Each row of numbers belongs to one of the nodes below and depends on some of the facts about them. Some rows are named. Which node is each other row?

There are 2 kinds of fact about the nodes: Ω, Θ.
Ω: uses; Θ: refers to
bedri Ω [drodi, bople, dogror, teplotri, trimus]
drabrel Ω [rodre, vabris, sturom, lebim]
drepliken Ω [borar, troskol, dadrim, drofar, domum]
drike Ω [stagram, stetruden, brifon]
drogrek Ω [mido, pladrel, nakla, geferal, gustel, brimutra]
dupon Ω [skobradrar, borar, fivo, busto, dasodon, gizigras]
flipafan Ω [risi, dadrim]
floklikes Ω [troskol, druklel, kloben, gustel, sineklo, giplo, voska]
gaplur Ω [kostim, tristodrus, stagram, tribo, lebim, sadrur]
gestin Ω [bruplor, plaze, brimutra]
gikli Ω [nivis, klobrin, kezas]
gogo Ω [vifo, sevak, plovar, drofar, groskan, plades, tribuk]
gozur Ω [geflafluk, diduk, mido, gopli, plovar]
grigral Ω [bruplor, rasi, druklel, seklos, sturom, kulu, dadrim]
grilun Ω [kostim, zomem, nutro]
grinasal Ω [zetruplok, teplotri, faskul]
grunadror Ω [lisuta, zolok, dibro, sineklo]
kladom Ω [kibran, zolok, punen, feskin, klobrin, mela, druni, tribuk]
klamar Ω [kulu, ruvese, rupedrar, klibrol, ristim]
klatruflu Ω [skobradrar, ravo, drobres, marimun, rupedrar, trimus]
klofol Ω [skaskul, kibran, kostim, liklan, kulu, zetruplok]
kloku Ω [kibran, klubra, gopli]
kloplustir Ω [borar, gratrol, dasodon, domum, groskan]
kogam Ω [zazoful, plaze, mugro, staplel, rinam, trimus]
koskor Ω [trugros, feva, gratrol, nobres, gizigras, skedram]
koten Ω [lisuta, fivo, rasi, feskin, fefa]
ladron Ω [keskeste, geflafluk, pefen, flozudrik, brimutra]
lavik Ω [bople, plovar, staplel, brimutra]
mafle Ω [vabris, driklum, misotras, groskan, trimus]
mefis Ω [fesestuk, tristodrus, tasil, feskin, driklum, domum, skedram]
noplo Ω [zolok, driklum, zepan, tratrir]
penunor Ω [tegri, dopladri]
plegri Ω [fivo, drudridrom, dibro, mela, mose, druni]
plesan Ω [topos, kodrok, skonam, pugrus]
plira Ω [stenis, marimun]
plogul Ω [tristodrus, troskol, fefa]
ripimum Ω [zazoful, kostim, repil, trimus]
ristil Ω [rodre, flikles]
rovur Ω [kostim, borar, zolok, diduk, busto, nobres, sturom, mela, plades]
runul Ω [skedram]
ruplaflal Ω [zetruplok, ruvese, brifon]
ruplor Ω [fesestuk, tratrir, rupedrar, teplotri, kimek]
saplek Ω [tegri, sturom, kefelik]
saru Ω [zomem, steklis, mela]
skagi Ω [borar, tegri, sturom, sesom, voska, kimek]
skevon Ω [kostim, badar, gratrol, nobres, staplel, rinam, briskun]
skugrum Ω [geflafluk]
stiklem Ω [pladrel, feskin, rupedrar]
stobul Ω [tratrir, plades]
tate Ω [pefen, seklos, repil, fubel]
tilamek Ω [keskeste, zepan]
tinar Ω [povos, flozudrik, fubel, faskul, tribuk]
tostides Ω [plaze, misotras, sesom, faskul]
tragra Ω [broklen, skipam, zepan, ruvese, briskun]
traskar Ω [kibran, kostim, vifo, plobrivok]
tridegras Ω [skonam, plobrivok, klibrol, piba]
tridul Ω [vifo, klizok, fisu, kostorel, ritratre, rupedrar, klibrol, piba]
vigrel Ω [repil]
vodrasten Ω [topos, pliflo, dogror, feva, loklel, tribuk]
ziki Ω [fesestuk, kodrok, skonam, drodi, skipam]
bedri Θ [drike]
bople Θ [vabris, dibro]
bruplor Θ [ruvese]
brutal Θ [skagi, busto]
dasodon Θ [drigreflar, seklos]
difo Θ [gatipus, dadrim]
dopladri Θ [repil]
drepliken Θ [geflafluk, vifo, kulu, zetruplok, dadrim]
fakla Θ [domum]
fesestuk Θ [tate, klamar, grinasal, ristim]
fivo Θ [rupedrar]
flipafan Θ [pliflo, nadigan, liklan, seklos]
fubel Θ [stobul, tratrir]
galiza Θ [pefen, fisu]
grilun Θ [kladom, klizok, noplo, gratrol, gogo]
grugro Θ [tate, gogo]
kefelik Θ [nivis, gustel, teplotri]
klubra Θ [flifla, plobrivok, tostides]
kodrok Θ [risi, trimus]
lavik Θ [flifla, stiklem]
marimun Θ [ziki, borar, traskar, fefa]
mefis Θ [trugros]
misotras Θ [gaplur, tridul, kloku, ladron, giplo]
mivil Θ [gogo, drofar]
nakla Θ [dibro, geferal, ritratre]
nitrum Θ [troskol, stobul]
panil Θ [sturom, gopli, mafle, tostides]
plades Θ [traskar, pladrel, giplo]
plegri Θ [lisuta, vifo]
plesan Θ [keskeste, sevak, driklum, groskan]
povos Θ [kulu, drofar, mose, klibrol]
pugrus Θ [vodrasten, nadigan, stobul, drobres]
punen Θ [badar, susta, domum]
radom Θ [skagi, gikli, tribuk]
ravo Θ [truskan, mugro, drobres, klunus, skedram]
ripimum Θ [keskeste, gatipus, gopli, gizigras, ladron]
rodre Θ [vigrel, susta]
runul Θ [topos, trugros, lebim, drabrel]
ruplaflal Θ [badar]
saru Θ [kloku, driklum, gizigras]
skaskul Θ [plogul, dibro, bredobuk, stodi, drofar, kimek]
skiskon Θ [gatipus, klobrin, stifli]
skobradrar Θ [skonam, tribo, drike, dupon]
skostim Θ [broklen, diduk, teplotri, klunus, stiklem, ristim, faskul]
skugrum Θ [liklan, grunadror, domum]
stadu Θ [sineklo, stodi, piba]
steklis Θ [tridul, gestin]
stenis Θ [saplek, dogror, rinam]
stetruden Θ [keskeste, koten]
tebrim Θ [seklos, flozudrik]
tilamek Θ [ziki]
tinar Θ [susta]
trastin Θ [plofu, klobrin, susta]
tristodrus Θ [flifla, klamar, tratrir, groskan]
vimol Θ [drogrek, flikles, rupedrar]
zolok Θ [broklen]
zomem Θ [pide, vabris, sineklo, sadrur]

Named rows:
nitrum: [  1  14   5 -12 -14  11   4   0 -13  -9  12 -11  18   5   5 -21  -5 -15
  13   3  -2   1  -6  -5  12 -12   6   7  20  11 -14 -13 -11  10 -24   5
  -8  -5 -14 -20 -21]
stagram: [-10   0   1  -4  15  -2   1  -1   0 -18   3  19   3  -3   6  -8  -1  -5
  20 -21   9  18   7   8 -10  -4   6   7  -1   2   7  -3  -9  11  -3 -16
  -4  15  -9   3  -2]
brifon: [ -7  -6  -2 -11  15  -2   7  -5   0 -11   6  24  10  -8   2  -6  -7  -4
  27 -23   4  14   2  10  -4  -7  12   0  -1   9   7  -6 -14  10  -6 -14
  -3   9  -5  -1  -3]
tate: [ 19   6 -12  -3  -9   8  -8   6 -26 -12 -21 -14  14  -7 -15  23   0 -14
   6  19  -6  -8   7  -4  -1 -45 -16  13   3  -7 -11 -12 -17  16 -13  10
  12  -6 -25   3  -4]
sadrur: [  4  -6   0  -1  17  -8   0  -6   0 -23  16  32   6   1  21  -8 -17   4
  26 -22   0  -4   5   2 -21   5  -8   3   3 -17  -4  -6   3   7   4 -28
   2  17  -6   1   4]
skonam: [ -7 -14  -9 -13   5   5  20 -22  -9  15   9   8  21 -15   8 -14 -11   5
  10 -14 -21   3   5  21  -8  -2  16  -5   3   5   9  -5 -33  -3   4 -19
  10  -6   3   7 -18]
gatipus: [ -8  -5   0 -16  26 -20   0  -5 -21  20 -13 -14   9   6 -10   5   6 -10
  12  12  -3  -6   2  -2  -4  -4   5   8  14  -5  -4 -31 -20  15  22   3
   7   7  -3  -8  -2]
klamar: [ 13   5  -9  -9 -12  -6   3  -9 -35  -9 -17 -17   9 -35  -6   6   1 -17
   1 -10  -8  -4 -10   0 -10 -50  -6   7 -10 -15 -14   7 -16   7 -16  -6
   4   1 -14  -8 -19]
kimek: [ -1  -7  -7  -6   6  -6   8 -10 -14  -9  16  -2   5   1  20   5 -15   9
  12   1  -8 -16 -14  10 -20   8   1 -11   7  -6  -5   5  -2   0   3 -29
   1  -3   8   2   1]
lisuta: [ -8   2 -10 -15   2   7  -2   7 -14   9   5 -20  12  -5   4   5   3   4
  17  14  13   3  -7   3   5  18   0   6   8   3  12   2 -15  10  11 -10
  -5  16   1  -2  12]
skagi: [  9  14   4  -4  -1   2  -1  17 -23 -22 -29 -11   2  -5  12  -6   4 -10
  10  21 -10  14  -3  10 -11 -24 -12  11   1 -15  -8   2 -16  -5   1   0
  23   6 -19  -4  -3]
tridegras: [  2  -5   1  -7  -9   7   5 -17 -31 -11  -5  -6  11 -16   0  -8  -8  -4
  20 -12 -14   5 -15 -12   0 -35  11   5   3 -11  -8   3 -29  -1 -11  -2
  18   6  -4   1 -29]
vodrasten: [ 17  17   5   2 -40  17  21  11 -14   7 -12 -24  26  -2  -5 -14  -9 -13
   9   2 -13 -13  -4 -16  17 -26 -13  14  40   3 -37   0 -12  14 -10   3
  14   3 -13 -12 -34]
kostim: [  4 -18 -12  -8   0   1  11   9  20  -3  10  34  14  -7   1  -3   0   5
  29 -22  16   8   8   7  -9   7   6   3  -1  10   5  -3   1  11   1 -25
 -11  13   7  18   3]
zolok: [ 10  -2 -18   0 -19  15  10   7   6   1  24  -2  22 -15   9 -18   2   5
  10   8   3  -3  14  -3   1  12   1   2 -14   5   2   3   6   6  -9 -11
 -20   0  -3   0   0]
geferal: [ 17 -12  -7 -22  -4  -5  -7 -13 -23  -4  16   2  18   2  18  11  -9   3
  17  14 -13 -19  -1   8  -2  -8  -3  -4  -5  -7 -14 -12  -6  -3  -3  -4
  12  -2  -5   2   7]
drike: [  3   5   6  -2  17  -2 -10   0 -13 -23 -21   8   1 -11   5   0  -8 -14
  22 -19  -4  19   5   1  -9 -31  -9  16   1 -12  -2  -8 -27   7  -5  -7
  17  20 -21   2 -10]

Name these rows:
No name comes twice in this set of rows, the named rows included.
[ -8  14  14 -14  15 -16   3  19 -11 -19 -10  11  -7  -5  -5  -4   8 -16
  24 -10  23  26   3   1  -6 -39  -8   7  16 -13 -17 -15  -3  17   6  -8
  10  20 -16   5 -13]	gaplur
[ -8  -2 -17   6   3  18  20  11   9   9   5  -1  18  -8  -5   3  -8  10
   7  -3   8  -2   3   5  -4  12  -5   1  15   6   5   5 -11   8   9 -30
  -8  -6   4  20   2]	gratrol
[  8  -2  -1   3 -10   3  -3   3 -17 -26 -10  15   7 -12   3  -2   4  -7
  25 -12  -1  16  -2 -14  -7 -47  -3  13   0 -12 -13   2 -16   8 -10  -3
   9  18 -15  10 -13]	klofol
[  5  -6   1 -16  -9  -9  19  17  -6  18 -15  -6   6  -3   3 -19   5  -5
  12  -3  -7  -9  11   4 -12  40  -2  11   3   9 -15   5   0   2  21 -15
  -5  13   8  -6   3]	domum
[ 16  -7 -12 -17 -26   6   5   6  -3  -3   7  -2  20   4  -9  -3   5   1
  16   8   6  -8  -2  -1  10 -14   9   8  10  16 -23 -17   8  18 -21   8
 -10 -13  -9  -3 -11]	fubel
[-10   7   5  13 -14  18  -4  22 -25 -19  -6 -40  -3  17   3  -2  17  -1
  11  26  11   9 -37 -20  -9 -25   9  12   7   5 -11   4  -8   8  -7   4
  -8   0  -3  15 -11]	drepliken
[  0   3  -3  -3  -1  11  -4   0 -17  -4   3 -11  25  -4  14 -10 -12  -3
  24   5 -13  11   8 -11   4 -27  -7  13   7 -11  -9 -15 -26  -3   6   2
  14  23 -14  -6  -9]	gikli
[ 22  14  -4 -10 -34   4  20  14 -17   2 -15 -14  17 -16  -7  -6 -11 -19
   8   1  -1  -8   0  -5   7 -19 -11   8  23  -3 -25   9  -2  13  -5  -7
   7   6 -10  -8 -15]	stobul
[ 24   8 -14  -7 -25   0   4  -2 -34  -4 -10 -23  14 -33  -4  -1  -4 -11
  -2  17 -16  -1   3  -1  -9 -35  -7   3 -15 -18 -13   9  -9   3 -13   1
   2  -2 -15 -17 -13]	stiklem
[  9   8  -7  -3 -13  15  22   6  12  11   2  -1  22 -17   3 -18 -12   1
  -3  -2   0  -2  13   9   1  19  -3   1  19   5  -8   6   5   4   0 -24
  -8 -10  -2  -7 -10]	skedram
[  7   5  -3 -17 -21  18  26   9   2  17  -1  -6  30   5   3 -10 -11  -6
  15  -8 -12 -10  -1  -3  17   9   0  11  39  16 -27  -2 -16  16   1  -9
   4   1   5  -7 -18]	pliflo

Now the same nodes, written a new way:
Some nodes and their rows:
kimek: [-38 -14   0  11  14  14  62   0   5 -28   8  18  55  40  25]
susta: [-53   2 -48 -16  39   2  29  27 -23  -1   4  30  38  -7  26]
drigreflar: [-41 -11  -9 -23  12   6  29 -15 -21  -4  -1  39  63  -5  26]
plira: [-21  19   3  -1  15  38  51   7 -18 -10   0  31  50  30  39]
skaskul: [-18  26   7  -2   8   8  59  -5   5 -39   7  13  34  18  20]
drepliken: [-19  27 -21 -11  29  15  43 -44 -31  20  -9  15  55  32  15]
mugro: [-45  -4   4   3  29  21  71   7   9 -23 -11  31  55  41  24]
rasi: [-40 -26   1   6  13  21  64  -9   4 -18   4   8  34  22  29]
tinar: [-35  54 -45 -21  75  12  39   9 -21  15 -31  34  32  -2  14]
giplo: [-48 -18   2   3   9  26  64  -7  -3  -8   5   8  35  18  28]
drudridrom: [-26 -22  -1   5  18  24  49 -11  -3 -22   2   6  14  21  39]
badar: [-25 -12 -10   0  33  12  65  15   6 -18  -8  29  36  39  28]
fubel: [-52   5  -5 -33  40  45  69  -4  23 -39 -13  14  45  21  18]
tilamek: [-22  44   4 -13  29  37  58  -8  -3  -6 -22  23  35  24  24]
tostides: [-42  21 -18  -3  47  28  45 -21 -26  10 -19  41  84  23  24]
lavik: [-45  48 -20 -25  62  35  41 -39 -14  -7 -31  31  68  21  16]
gozur: [-23  30   5   7  45  48  55 -11 -11   4 -28  28  36   2  42]

Which node is each row?
No name comes twice in this set of rows, the named rows included.
[-37  56   9  -7  16  35  55  -6  -8  19 -28  18  35  72  21]	ripimum
[ -8  -5 -13 -43  19  23  49 -36 -18  17 -12  33  61   1   8]	flipafan
[-18  37   1 -17  14  37  45 -22 -12   8 -13   2  15  44  34]	saru
[-41   8 -34 -11  17  11  75  38  -1 -16  21   2  20  29   9]	rodre
[ -9  -5 -28 -17  47  13  58  22   9 -11  -5   7 -16  14  23]	punen
[ -2 -24   5 -27   9  16  73 -15  12 -16  -2  12  27  49  13]	dasodon
[-13  25 -26 -21  32  22  29 -51 -31  10  -8  11  38  11  24]	plegri
[-53  10 -10 -12  11  47  51   4  -5 -29   8  21  52  19  39]	flifla

